What can hang from each mark:
buto: gotinip mesol nason
gotinip: doga nikasas pekug
doga: gotinip pepovog redogor rugor sofaf
nikasas: depetud mesol nason pekug
fide: depetud mesol nikasas
redogor: nason
nason: mesol
gosamuz: doga
mesol: buto fide mupi
sofaf: depetud doga gosamuz pepovog rugor
rugor: buto doga mesol nason sofaf
depetud: mesol
mupi: gotinip pekug
pekug: doga gosamuz gotinip mupi

Each row was made from one small tree. The marks that hang from a mark follow it in brackets, in alphabetical order. Every link used is in the known rows. Write each row's tree.
Each row is shifted at random along 5 fixed directions that mean nothing.
Known rows:
mesol[mupi[gotinip[nikasas pekug]]]: [  13   20 -188   38 -126 -280  -77   14  165   25  -67   43 -213  131
  233   76  124  180  -55 -200  -38   50  431  -12  -71 -140  -11  344
  110   34  -25   90   24  -83  138 -202    1  215   75  -10   51  175
  108    0  -56   90  375  201  -71   74   75 -152  193   17   21  177
   36  338  -37]
mesol[mupi[pekug[gosamuz gotinip]]]: [-160 -204   85  -69   -2  -55 -127   22  -71  150   28  230 -203  -89
   -1   34   40   99 -145  -19  -20   -7  108   77   92   -3   81   66
   67   81  -34  -67 -110 -114   18 -110 -106  183   76  -44   10    2
  -30  -38  108   -8   38  139 -126 -125   11 -148   26  -53  111  -37
  -23   95 -178]
buto[gotinip[doga pekug] mesol[fide[depetud nikasas]] nason]: [-261 -129 -321   69   38 -358  155 -211   46  231 -153   78 -191 -113
  161  149  145  112 -146  -22 -142  146  187  -75   14  114  151   83
  335  260   31   55 -249  -13  -36 -283 -188  212 -311  174 -108 -241
 -482   92  -26   15  321   13 -166 -337 -126   89   81  169  277  -14
  229  563  -18]
fide[depetud mesol[mupi] nikasas]: [ -89  112 -336  102  139  338  162 -164 -212  294  123    0  -90 -371
  -52  -34  -35 -305  147  272  139   13 -153 -105   29 -141   -8 -228
  -50  -94 -129 -192  -93  284  160  -37 -112 -147 -393  295    1  -53
  -84  214 -185  -58  194   75  -92  -87  -76  -56 -216   86  168  -92
  164 -102 -113]
sofaf[depetud gosamuz pepovog rugor[nason]]: [-243 -150 -157  141 -103  361  271 -238   -8  135   75  -96   15 -275
  182  111 -271 -123   78  173  106    3  113  -17   73 -111 -150  -22
   62   27  236   40 -226  145  122 -106  -35    8 -410   51  242   93
 -357    8  -42   37  197  368 -203  112 -109  -74 -162  146  129  -16
  228   28 -107]
mupi[pekug[doga gosamuz]]: [ -51  -35  -96 -172   33   34 -173   33 -104  -38  -56 -149   72 -218
   -3 -158   82   29   49  -31  -68  -30  -64   72  156 -168   88 -158
 -111   40   99 -155   13   22   32   90 -109    4 -105  -59  -80  -15
 -156  -11  126 -112  127  118 -110  -44   25  -18  -39  -44   80  -22
   67  146 -153]
rugor[buto[gotinip[doga]] mesol[mupi] nason sofaf[gosamuz]]: [ -14  -10 -306 -203  -37  321  214 -156 -208   36  133 -422  -26 -621
   98 -470 -177 -250  431  336   87  -20 -227 -158 -117  -48  195 -425
 -130 -169   23 -267   47   71   -2  -52    9 -334  -48  474  -77 -108
 -202  142   16  194  122  192 -227 -186    5  -71 -153   27   93  179
  409  605  172]
mupi[gotinip[doga] pekug]: [ -22 -197  -76  -81   13  280  112    2 -156   40  126 -180 -299 -327
  -61   -2 -169 -159  199  -25  -18   62 -135   10    5 -129  138 -347
  -39 -151 -100 -182 -220   71  152   16 -100 -204 -190   64 -150 -228
  -45  210    6   18   41   23  -58 -103 -101  -19 -166  -39  146   99
   60  293  -12]
sofaf[depetud doga[rugor] gosamuz]: [ 115 -129  -79   -6 -122  478   28    2  -37  -18   49  104  -96 -220
  111  133 -166    3  191  142  165  -80   97 -119  -23 -230   18   22
 -268   37   74   -8 -426   20  126 -124  -35  -91 -249  -52  102   59
 -238 -121  302 -187  169  327 -120  -18   -6 -176 -212  171  148  -63
  -99   59 -304]
nikasas[depetud pekug[gosamuz[doga]]]: [ 143  -46  424   67   37 -120  -86   61 -170   92    1  -11 -114  228
  -18 -155   25   45 -148 -210 -156   71  -51  268   82  -13  -27  -75
  216  101  -93  -55  -29 -132  -54 -196 -135   37    8   64  -78 -149
 -111  -85 -342   57 -171  -90 -116  -51    7  -99   84 -205    4  288
   37  281 -303]
gotinip[doga[sofaf] nikasas[mesol[buto]]]: [ 421  286  -37  -53  -74  -69 -188  139   55  -90 -144 -168 -205  102
  198 -256  156   93  255 -244  -66  -14   71  -76 -105  -66   79    5
 -246  -94 -113  -79  124  -26  141 -284  154  -97  164  134  -72   32
  156   64  -40  -24  287   79   95  161   55 -201   69   17 -173  381
    9  485 -147]
redogor[nason[mesol[buto mupi[pekug[doga]]]]]: [-103  -47 -289   35  172 -188  -59 -150  -96   67 -106 -208 -113 -182
  257  -47  166  -98 -151  -68  -31   49  -40  -10  167 -149  -13 -113
   36  -35 -103  -34  110   25  -22 -186 -103  140  -68  232  231   45
    7 -103  -49  237   95  110 -103    1   66  -45  159  -53   78   15
  204  183   20]
pekug[doga[pepovog sofaf] gosamuz gotinip[nikasas]]: [ 281   78    0  -96 -143 -220 -237   85  102   41 -152  113  -41   77
  175 -136  224  232 -140  -86 -118  -41  230   22  -97   26   92  179
   27  311  -63   47    7  -85   21 -143   50  168  207 -121  -93  -20
  165   -9  117 -153  146  205 -116   59   85 -156   73 -115   50   65
  109  187 -112]
doga[gotinip rugor sofaf]: [-126  279 -251  410 -180  163  277  -46   29  394  241   86 -144 -124
  337  120  -67 -350   20   70   57   51  -13 -114 -113  156 -392   32
  316   83 -307  227   -7  101  248  -82  128    1 -165   -2    4 -124
   61   19 -317  137  127   88  -36  262  -54 -110   31  -98   43  252
  480 -105   62]
nikasas[depetud[mesol[fide mupi[gotinip]]] nason pekug[doga]]: [ 495 -134  -63  -60   36  225   20 -142 -366   76  183 -107 -262 -165
  190  185 -110 -192    7   94  325  -82    4 -134   89 -222  254  121
 -117   76   33 -228 -487   82  -22 -104 -258 -204 -330  -10  166 -417
 -373 -354   99  -86   91  284 -151  -70 -229  -21 -169   13  198 -217
    3  333 -214]
nikasas[depetud mesol[buto[gotinip[doga[rugor]]] mupi] nason]: [ 617   30  -85   -7  -21 -278 -130  -48 -128 -138 -155   49 -221  224
  352  -10  166  260   19 -102  137  -43  147 -131 -204  -14  256  265
 -126   23  -19  -56 -189 -172  -92 -293  -26    2  241  138   99 -128
  -73 -360   23   -9  191   77 -106 -126   63 -146  159   90   71   97
    3  677 -258]
sofaf[depetud[mesol] rugor[buto doga[gotinip]]]: [ 176  -30   50   99 -203  354  140   19  -44   89  213    4 -138    4
  197  -32 -111 -139  137   93  110  -49  180  -50  -85  -52 -116  138
  -17  -22 -157   75 -224  -20  232 -227   97  -56  -38  330  149  -45
 -150  -48 -210  143  156  237 -133  184  -87 -221 -106  -57   43  157
    1  121  -46]
sofaf[gosamuz pepovog rugor[buto[mesol] doga]]: [-330  -48  376  203 -220  130  165   22  194  207   60  310 -256  325
  123  -50 -127  -67  -72 -109 -187   82  206  251 -105  162 -330  -41
  371  126 -160  249    5 -129  187 -400  164  215  -54  307  281   68
 -117   43 -354  334  -81  104 -106  125   -8 -224   86 -174  -59  473
  117  321 -183]
fide[depetud nikasas[mesol nason pekug[gotinip]]]: [ 475  244   96  -27   25 -271 -220   85  -40   10 -167  -61  100  356
  134 -169  199  227  137 -222   -5  -51  119  165   31 -401   53   43
 -128  -26 -102 -119  124   42 -107 -117    1   93  107   -7  -98  -33
 -152  -40 -350 -113  190   55   48   42 -155 -142   94  -37   92   31
   14  252 -427]
depetud[mesol[buto[nason]]]: [ 237   37  -59 -178   50    8 -229  107  -75  -32 -174 -117 -118 -126
   23 -175  239   65  258 -133   -7  -64   10  -29   21   47   82  -75
 -277  -40  -53 -210   61 -116   65 -243  -15 -166  152  106  -42  112
    3   48  -68  -17  207   64   86   62  -34 -233    8  107  -26  222
  -92  315 -204]
mupi[pekug[doga[gotinip pepovog sofaf] gosamuz]]: [ 296  -42  -42 -180  -53  331 -207  142 -134  211   61   29 -131 -289
    2 -170   39   -3   -3   35    8  -75 -102 -106  -23   18  213 -257
 -284   43 -202 -243 -222   38   77   51  -75 -231   -1 -217 -246 -188
   46  223  193 -258   64  205  -86   57   20 -124 -241  -97   91   64
  -44   64 -152]
rugor[buto[gotinip] doga[redogor] nason[mesol[mupi[pekug]]]]: [ 181  -55  -55 -151 -171  178 -119   61   90  135   52  -46 -206   63
  361  -16   67  143   21  205  270 -145  381 -174   30 -503  126  264
 -123   70  -76 -104 -312  -38   88  -30  -55   30  213  136  164  -10
   77  -86  220   50  511  478 -180  176  167 -283  -57  -20   68  -36
 -205  284  -37]
gosamuz[doga[gotinip[nikasas] redogor[nason[mesol[buto]]]]]: [ 375  -90   82  -41  121  -40 -176  -49  -43   77 -184 -191 -247   42
  133 -131  274   74   36  -53   31   23   53 -103   21 -169  152 -106
  -60   27 -319 -150  -88 -108  -73 -331  -21 -165  135  178 -125  -60
  345  119 -112  102   77    7   13   42  244 -268   18  -27   -7  299
 -132  253 -151]
nikasas[mesol[buto] nason]: [ 250  192  -10  135  -70  -99 -117 -100   -7   -5  -81  117 -107  265
  431  122   68  111 -131  -87  111  -74  327  -72  110 -152   21  468
  -28   78  112   41 -204  -50  163 -170  -78  135   66   -9  212   47
 -135 -296  -36  -62  414  264  -62  190  -89 -185   78   50   58  -56
  -87  228 -263]
mupi[pekug[gosamuz[doga[sofaf[rugor[nason]]]] gotinip]]: [-137  -67   18   33  -39 -233  -72   51   39  180  -60  -50   -7  -29
  120 -157  119   94  -86  -63 -171   71   78  164   38  -77  -49 -104
  320  164  -44   15  146  -69  -30 -105  -23  190   68   79  -94  -32
  -31  201 -210  143   29   38 -125  -30  -25  -72  103 -145   25  165
  278  181  -48]
redogor[nason[mesol[fide[depetud]]]]: [ 112 -270  -15  -64  151  266  -47 -127  -68  249    2  -80 -284 -200
  -37   44   56   18   -8  195   64  -20  -39  -59  228 -394  244 -212
 -252  -35 -184 -215 -342   58  -63 -229 -241 -132 -285  -11  -11 -206
 -240   86   43 -170   44  167 -110 -161    7 -151 -186   84  188 -173
 -190    3 -198]
gotinip[nikasas[mesol] pekug[gosamuz[doga]]]: [-158 -106   60  -42   82  265   47 -168 -199   99   44 -337  -88 -374
   -1 -208 -141 -189  102   54   29   69 -220  -82  162  -69  264 -171
   53   15  101 -359 -277  123  136  -28 -227 -266 -306    6  -93 -179
 -397   46   18  -21  132  113 -144 -113  -65    3 -227  -51  102   31
   39  312 -284]
mupi[pekug[gosamuz[doga[redogor]]]]: [ -87  153 -324   -9   21  153  -40 -132 -146    1  -42 -257  297 -416
  269   21   52 -127  117  116  191  -40  -69 -143  193 -262   19  -38
   -5   90  206 -143  -47  174  122  267 -155  -91 -305 -166  -58   97
 -106  -66  205 -112  451  286 -126   91   61   78  -83   35   81  -87
  234  -25  -67]
doga[gotinip[pekug[gosamuz]] pepovog rugor[nason] sofaf[depetud]]: [ 337  109 -506  -84  -43  -30 -127   -3   28  111 -117 -252  231 -357
  247 -323  189  187  167  -26  -36  -23  -44 -146 -220   -4  119 -169
 -224   36 -137  -84  178   79  -95   12  -15 -168   55 -148 -266   83
 -128  241   -5  -62  192  147 -119   34  190  -64   46    6   79  180
  323  208  -91]
nason[mesol[mupi[pekug[gosamuz[doga]]]]]: [-196 -205   67   17   69  104  -95  -27 -134  313   84  114 -302 -113
   53   96    2  -42 -224   47   66   27   56   33  190 -225   92   25
  124   83  -88 -142 -260  -31  136  -69 -214   98 -123  -24   93  -60
  -48  -21   97   23  124  171 -146  -64   40 -125  -83 -123   73    7
 -145   94 -205]
pekug[gotinip[doga[pepovog rugor] nikasas[mesol[fide]]] mupi]: [ 390  -58  -80    2 -117  270  -21 -167  -32   16   81    6 -261 -221
  254  144  -48   51  142  236  222  -85   87 -294 -193   20  228  158
 -115  118  -58  -75 -513   52  112 -189  -89  -95 -131 -214  112 -393
 -271 -234  398 -240  241  397 -194  -86   -3 -102 -175    6  201 -186
   55  279 -263]
gotinip[doga[sofaf[gosamuz rugor[mesol nason]]]]: [ 122  -67 -164  -92   64 -242  -82  -47  113   11 -168 -129   28 -117
   62 -321  133  194  138   25 -156   48  -15  121 -155  -52  177 -309
    7   10  -91  -24  207 -149 -116 -264   82  -47   87  297 -253  -32
  -76  350 -172  133  -79 -131  -89 -232   47  -77  119    2   36  265
  247  461  -58]
depetud[mesol[buto fide mupi[gotinip[nikasas] pekug[doga]]]]: [  94 -235  -70  -38  -42  314  -35  -67 -154   74  202    5 -606 -255
  139  230  -88 -159  -42   53  151  -24  236 -238   46 -116  127  189
  -83   54  -31 -163 -529   18  231 -251 -150  -78 -252  117  256 -224
  -35 -163  290   48  282  395 -115   28  -98 -164 -195   43   87  -70
 -185  355  -85]
rugor[buto doga[pepovog redogor] mesol[fide mupi] nason]: [ 592   13 -208 -251  137 -188 -289 -175   34  -96 -122   -6   56 -105
  312 -295  303  337    6  285   41  -92  137 -121 -199 -204  351  -81
 -199  156 -108 -111   73 -107 -279 -287  -88 -155  296  379  -62   15
   -4  109  117  103  103  136 -257 -278  369 -128  122  -32  162   33
   27  365    9]
redogor[nason[mesol[fide[nikasas[depetud pekug]]]]]: [ 321   10  147   64  105   58  -70  -97  -26  156  -36 -169  -82  104
  154  -12  113   39   53  -60   81  -38   56   55  168 -403   47 -108
 -141  -43 -125 -126 -107   45 -126 -223 -160  -33 -146 -143   65 -220
 -232 -154 -264  -57   86  180  -41   39  -13 -119   22  -16   68   16
   -6  247 -325]
fide[depetud nikasas[mesol[buto[nason] mupi[gotinip pekug]]]]: [-121   -7 -171  123  106  192  134  -78 -285  419  148   -3 -463 -305
  -46  -36  -80 -310  106  -28  -67  137 -171   19    8  -65  -74 -289
  132  -74 -206 -250  -62  182  140 -131 -113 -157 -213  360   88 -156
  -53  216 -344  249  141   41  -27  -56 -153 -115 -143   16  122  208
  173  281 -194]
buto[gotinip[pekug] mesol[fide[nikasas[nason]] mupi]]: [  59  120 -175  -75   43 -402 -141   -1   64  103 -168  117  -82  106
  154  -70  316  183  149 -228  -53   27  162  -35  -34   -1   52   38
   -1   99  -74  -73  211  -52 -134 -355   -6  150    5    6  -35   86
 -246  -29 -109    4  249   47   38 -138    5  -85  205   72    3  257
  161  619 -187]
fide[depetud[mesol[buto[nason]]] nikasas]: [ 164  154    4   -7  -38  298 -122  164  -63  231  -52  -88 -320  -27
  -47 -122   75  -58  245  -31    7  -64  112  -38   48 -149  -93  -12
 -271  -32 -139 -213 -107   79  202 -258  -41 -119  -40  183   58   23
  -46  126 -219 -117  395  189   67  210  -88 -321 -178  110  -41  197
 -181  146 -298]
fide[depetud nikasas[mesol nason pekug]]: [ 135  277    4  200   64   80   99 -103 -166  229   46 -230   -3   31
  153  -65  -90 -205  138  -64   49   24 -129   68  102 -305  -91 -107
   46  -53  -76 -166  -37  263   44  -38  -94  -87 -287   92   -4 -177
 -369  -27 -490    7  176   63  -23  106 -257  -35  -75  -56  125   16
  222  145 -364]
nikasas[depetud mesol[fide] pekug[doga[pepovog redogor] mupi]]: [ 598   14  155  -62  101  112 -154 -118 -292  -16   65 -135   28  -84
  106  -24   81  -27   17  108  164  -72 -269  -61  -12   34  206 -154
 -143   85 -165 -214 -256   28 -138 -103 -138 -269 -178  -52   20 -390
 -280 -207  109 -155 -134  165 -129  -81  -43    2  -88  -92  148  -62
  129  161 -405]
depetud[mesol[buto[gotinip nason] fide]]: [  26  165 -121   -7  -74   82   12   50  -64  100    4  -55 -258  -83
  173  -20  133 -162  289 -139   38  -28   47 -147   44  108 -203   54
  -35   55  -45  -43   62  -53  157 -291   64  -68  -93   45  111   11
  -97 -144  -73   56  317  218   69  175 -131 -196   17   65  -94  329
  163  433  -15]
pekug[doga[pepovog redogor rugor] gosamuz gotinip[nikasas] mupi]: [  -1  112   79   92 -247  493   51   39  -61  264  165 -120 -248 -213
   61  -41 -148 -275  162  232  137  -84  -84 -145 -127  143 -231   69
  132  280 -206  -35 -240  164  186  -21   46  -61 -160 -118  179 -306
    2 -170  184 -151  115  372 -166  262   97 -242 -229 -211   -4  103
  281  -76 -278]
redogor[nason[mesol[buto fide]]]: [  74 -248  165   -1  136   99 -100 -105  -23  145  -35   87 -423   27
   74   43   96   54 -138    1  -16   -2   70  -40  163 -131  128  -63
 -100   -5 -191  -82 -247 -126  -44 -423 -160  -17  -30   70  104 -145
  -61  -42    0   17  -55  103  -61  -90   67 -243  -14   14   65   31
 -224  188 -172]
depetud[mesol[buto[gotinip nason]]]: [ 137  -35 -335 -291   61  428   55  -44 -348  -28  -17 -366    0 -726
  -28 -261   20 -290  574   73  223  -86 -375 -285   36  127  216 -398
 -385 -137   82 -477 -103   94   88  -40  -68 -549 -134   74 -113  -46
 -161   -1  108  -84  233  190   52   -2 -209  -90 -281  225  112   70
  141  422  -36]
fide[depetud mesol nikasas]: [-153  166 -304  277   32   64  177 -229  -13  224   40   89   39  -76
  186  159   39 -125 -124  202   62   31  175  -25   71 -200 -104  128
  195   67  -28   83 -169  187  233    9 -109  135 -358  195   38  -28
 -122  103 -249  -37  356  122 -142   15 -115  -16  -52   66  233 -205
  182 -121  -90]
nikasas[depetud mesol pekug]: [ 275   17   88  120   43  -91   17 -183 -150  -12   35  -80  115   29
  258   53    7   19  -86  -54  104  -10    5   62  107  -74  137   97
   39  -10   42  -75 -228  -34   16  -50 -146  -57 -103  -33   26 -159
 -270 -259 -201   11   69  112 -112   -4 -194   16   59    0  208 -100
  117  244 -304]
fide[depetud nikasas[mesol nason]]: [ 147  139  139  106   69  243   29  -21 -152  294   71 -122 -228   26
  -56 -107  -71 -155  189   58   -2   16 -134   82   99 -310    1 -193
  -87  -43 -177 -258 -131  207   82 -130  -87 -167 -198  166  -33 -183
 -281  132 -407  -82  112   10    0   24 -154 -163 -198  -28   93   74
    5   95 -421]
fide[depetud mesol[buto mupi] nikasas[nason]]: [ 116 -148   16  107  186  -25  -41 -157 -168  229  -50  328 -402   83
    8  105   75   76 -315  148   25   30  157  -40  -24  -53  217  111
   65   65 -144 -125 -387    6   -5 -326 -224   51  -25  433   30 -132
  -57  160 -197   -1   51  -42 -147 -252  -24 -206  -78  100  234 -180
 -226   93 -306]
rugor[doga mesol[mupi[pekug]]]: [-210 -100   -7  212   38 -222   71 -179   68  184  141  183 -201  -27
  272   77   -1   18 -392  133  -79   87  217  117   36  -88   14  128
  365  165 -106  111 -165 -104   73 -230 -111  216   35  389  176  -48
 -171   30 -168  294   41   48 -235 -167   15  -49  134 -142  229  -19
  137  199    2]
depetud[mesol[buto[gotinip] fide[nikasas[nason]] mupi[pekug]]]: [  57 -181 -148  -42  194   40   32 -218 -287   54   44  -37 -263 -397
  131  122   49 -123   79   57  169   16 -110 -234   -4   -9  226 -160
  -67   -6   11 -313 -281   45  -61 -257 -186 -194 -149  165    8 -158
 -311  -90  -12  123  107  119  -48 -244 -176  -19  -90  144  215 -136
   72  465 -142]
gosamuz[doga[redogor sofaf[pepovog]]]: [ 231   13  106  -96  105   22 -130  111  -77   53 -116  -50    1 -110
  -47 -190  182   22  107    0  -39   36 -237   55  -42   -8  123 -485
  -88  -12 -256 -189  123  -10 -124 -156   69 -283   59  140 -247   62
  179  424 -116  -27 -176 -129   83  -60  136 -103  -57  -17  -24  347
   66    8 -114]

Write each row's tree:
[ 154 -136   87  -39  -53  125  -12  -91 -168  124   71  -98 -202 -206
   28  -11   -7  -57   72   83  159  -51   63  -26   39   -1  150  171
  -35  130    7 -178 -243  -28   97 -182 -100  -49  -59   15  104 -113
 -110 -252   23   -6  141  242 -117  -16  -59 -167  -71    6   85  -41
   46  257 -274] => pekug[gosamuz gotinip[nikasas[depetud[mesol[mupi]]]]]
[ 202   94  114  -20  -98  240  -14   54   -5   58  100   13  -19   -6
   90 -130   37  -61  134  178   94  -39   17  -21 -113 -200  -31 -169
  -43   50 -194  -44  -68  -86   75  -77  105 -193   57  212 -192   33
  124  176  -53   48   49   97  -54   -8  142 -197  -66  -37   34  239
   60   37  -89] => rugor[doga[gotinip redogor] sofaf[gosamuz]]
[ 163   25  280   30  -51   74 -105  -71 -195  115   -4  -68 -246   37
  133 -106  -94  -26  -18 -141   50  -30   -4   -2   43   20   98  199
   45   69   61 -194 -246   -3   37 -188 -140  -49   11   -2  128 -250
 -362 -282  -86   10  102  204  -97   95 -111 -208  -51  -81   21   38
  -17  447 -516] => gotinip[nikasas[mesol[buto] nason pekug[gosamuz mupi]]]
[ 103  -20 -103 -155  -29  495  -77   62 -218  185   52   74 -380 -343
    3  -76  -81 -155  220  114  195 -118  -16 -253   90   70   93   -2
 -338  -57   62 -310 -293   55  140 -218 -140 -249  -13   38  138  -12
  -13  -33  223 -208  321  331  -53   91   -4 -300 -274  191    6   75
 -192  132 -150] => mesol[buto[nason] mupi]
[ 182  -95   -1  -31  224 -254 -126 -204 -149 -117  -66  138 -101  -28
  110  -32  208  116  -73  -82  -90   58  -93    4    8   81  183 -127
    5    9  -48  -67    4 -166  -93 -344  -80  -74    8  214  -71  -47
 -121  -68  -60  127 -138 -113  -38 -301   -5  -34  142   54  139   53
   25  331 -161] => nikasas[mesol[buto fide]]
[  41  418 -169  290  -21  264  181 -144 -189  236   95 -210 -130  -28
  259  -50 -146 -342  166    6   88    9  -70  -74  107 -253 -253   29
   27  -34   -4  -86  -26  333  249  -98  -54  -74 -334  203  208  -53
 -246 -120 -376   24  406  209  -22  265 -191 -109 -116   12   33   65
  248   92 -229] => fide[depetud nikasas[mesol[buto] nason]]
[ -39  -24  -66  148   25   75  133 -100  -76  187   63   77  -25 -295
   74  -20  -21 -140    4  -23 -131  113 -215   53  -99  172  -98 -304
   94  100 -207   11   20   46   73 -171   35 -100 -146   69 -123   91
  -58  221 -183  117 -144   14  -71  -37  -46  -40  -11  -44  104  225
  360   21 -111] => doga[pepovog sofaf[depetud gosamuz]]
[ 254  118 -523 -139    1 -286 -169  -34  -95  -41 -191  160  -23 -137
  258  -37  290  142  111 -150   38  -19  206  -86  -91  -26   37  150
  -85   35  112   -6  232  -95    6 -140  -15   46  183   94   38  249
  220  -78   66   50  390  160  -31  -24   99 -127  187  182   60  155
  137  364   73] => mesol[buto[nason] mupi[gotinip]]
[ -97   44  226  120   33   25  -75    1  -53  313  107  350 -347  171
   28   76  -32  -37 -137  -91  -33   10  132   63   33  -27 -164  112
  152  113  -87   12  -52  -32  -23 -316  -87  181 -121    7   53 -133
 -163 -121 -170   -4    4   96 -102  -57   22 -180   28  -99  -29  160
  -15  152 -262] => mesol[fide[nikasas[pekug[gosamuz]]] mupi]
[ -29  -34  195  -49   12  284  -73  150 -194  233  129  -72 -240 -125
 -138 -216  -30 -156  150  -96 -102   48 -180   86   97  -60  -63 -351
    4  -51 -220 -204   -6    8  120  -58  -60 -162  -92  -18 -194 -113
    6  206 -155   -3  -16   -9  -18   36   42 -153 -151 -190  -42  382
    2  149 -175] => mupi[pekug[gosamuz[doga[gotinip]]]]
[-100   43 -211  127 -115  -60   95  -63  -16  160  -28   28 -344   63
  310  105   15  -20 -293  -67  -99   57  218 -202   38  159 -136  265
  232  251   14  128 -278   23  132 -295 -139  179 -242   57  183 -128
 -238  -95   74  -38  360  330 -220   73  -95  -72   13   18  121   53
  161  282   74] => mesol[buto[gotinip[pekug[doga[pepovog]]] nason] fide[depetud]]
[ 107 -148  137   94 -143  444  200  -10 -187  206  267 -248 -205 -163
  163   70 -258 -254   -9  223  246  -98  -25  -72  117 -226   47   47
   62   68 -115 -129 -564  142   49   35 -105  -74 -195   20  240 -436
 -319 -197   42  -81  -45  347 -167  107 -263 -173 -269 -102  209 -218
   77   25 -288] => nikasas[nason[mesol] pekug[doga[rugor[sofaf[depetud]]] gotinip]]
[ 249  165    0  162  -40  201  136 -114 -238   80   77 -333  -96   30
  342    7 -137 -226   45 -135  236  -58  -70  -61  163 -203  -88   81
   10  -51   37  -91 -198  147  133  -77 -146 -121 -191  -80  238 -176
 -177 -370 -212   51  207  281  -40  303 -210 -109   -7  -43   47   19
  139  271 -255] => nikasas[depetud nason[mesol[buto]] pekug]
[ 380   65  282   79   68    4  -26   42 -208  287  115   56 -416  235
  -93 -124   25  -95  181 -131  -54   72  -91  237  -71 -188   -6 -184
   39  -38 -324 -213   75   15  -15 -253   -1 -137   75  240   27 -198
  -13   56 -558  147 -124 -132   48  -50  -43 -223   -4 -140   -7  388
   60  403 -428] => fide[nikasas[depetud mesol[mupi[gotinip]] nason]]
[ 556   10  -44 -164  111 -125 -199  -51 -104    4 -102 -251 -194   23
   85  -79  269  153  264  -69  126  -45  -14  -32   37 -394  205  -81
 -260   17  -49 -238   42   16 -141 -283  -84 -150   -1  -96   24  -67
  -79 -155  -45  -31  130  135    8  -82  115 -157   91   58  -12  135
  -15  452 -339] => gotinip[nikasas[depetud nason[mesol[fide mupi]]]]
[  98 -208 -131  326   67  124  166 -388  -18  159    8 -189   88 -488
  442  344   41  -97 -297  467  178   25  111 -223  -26   23  206  123
  167  235 -154  -33 -593   40  -13  -38 -225  -93 -219  202  113 -110
 -240   21  -34   75  119  252 -317  -93   -1   17 -120   40  366 -321
  244 -152 -106] => gosamuz[doga[pepovog redogor[nason] rugor[sofaf[depetud[mesol]]]]]
[-132 -129  110    0  -89  452  112  -14 -125  184  146  -84 -320 -276
   31   18 -287 -183    6   49   28  -13  -90  -64   49   74   49 -128
   26   40  -54 -122 -377  116  227   -1 -148  -50 -209 -165   -5 -275
 -146   30  171 -135  105  261 -177   40 -114  -76 -243 -163  125  -19
   74  111 -113] => mupi[pekug[gosamuz gotinip[doga[pepovog]]]]
[  71  -13  -40   85  183 -149  -14 -110  -66   98  -82   72   57   29
  -17  -29  151   78 -114   -2  -64   54   24  118   -9 -136  105 -148
   98  -36 -159  -71  -84   35  -39  -91 -120   26 -144  240 -204 -103
  -95  239 -371   11  -14 -128  -79 -190 -119  -22   23   11  248  -98
   40   80 -252] => fide[depetud mesol nikasas[pekug]]
[  46   46 -478  142    6 -297   25 -229  -36   57  -28   30  247 -253
  478  272  210   -2 -322  163  134   17  123 -172   40  -18   97  164
  246  227  -19  150 -192    9   20  145  -52   87 -115   14 -163  -84
   34   19  130   46  259  123 -151  -17  -13  134  117   72  302 -256
  358 -116  131] => mupi[pekug[doga[gotinip redogor sofaf]]]
[ 135   84 -306  -95   -6 -178 -103   97   57   35  -37  -65 -315  174
  156  -16  151   81  137 -259   12   35  152  -16  -49 -310  -18   17
  -56 -118 -195   77  235  -41   96 -230   44  128  -94  -24   23   30
   70   31   88   61  227   91   31  -27  114 -101  195  -79 -122  342
   36  422   50] => nason[mesol[fide mupi[gotinip[doga pekug]]]]
[ 347   81 -217  168  -38 -105  -35 -105   13  146  -64  201  112  -57
  383  185  202   67 -189  118  149    0  134 -206 -180  145   60   88
  160  191 -200  100 -163  -58   38 -115   33  -56    7  -34 -202   -3
  277  168  -49  -61  158  123 -116   50   29  -38   21   11  148   66
  202 -102   37] => gosamuz[doga[gotinip pepovog redogor sofaf[rugor]]]
[ 339 -164 -278 -171  132  -74 -167 -153  -56   17 -128  -28 -324 -185
  151  -37  248  114  123  -75   69    2  131 -150  -19 -291  239  -61
 -230  -50  -98 -159   14  -58 -105 -352  -86  -95   15   64   73   12
  174  -74  112   91  163  197  -36 -132  185 -190   71  117   47   94
  -64  475  -39] => redogor[nason[mesol[buto fide mupi[gotinip[nikasas]]]]]
[ 500 -137 -131 -438 -120  156 -362  280  108 -332 -213 -165   14 -104
  -44 -290  164  443  407  -55   61 -120  176  -81 -251 -374  460 -226
 -622 -254  -22 -275 -102 -182  -20   31    6 -246  222 -189 -346  108
   44  265  375 -304  233  188  -13 -190  192 -191  -76  160   16  135
 -304  496 -242] => mupi[gotinip[doga[rugor[sofaf[gosamuz]]] pekug]]
[ 129  -57 -432 -256  -26   89  -40 -123  -78 -129 -215   11  246 -417
  163  -70  165   78  472  -20   43  -45  -10 -113   -2  -16  100 -175
 -247   83  278  -23   77   -8  -89 -192   16  -83 -294   38   61  177
 -406 -103  280   -8  258  296  -86 -179  -54   -9   14  312   93  103
  232  511 -187] => sofaf[depetud doga gosamuz rugor[buto[mesol[fide] nason]]]
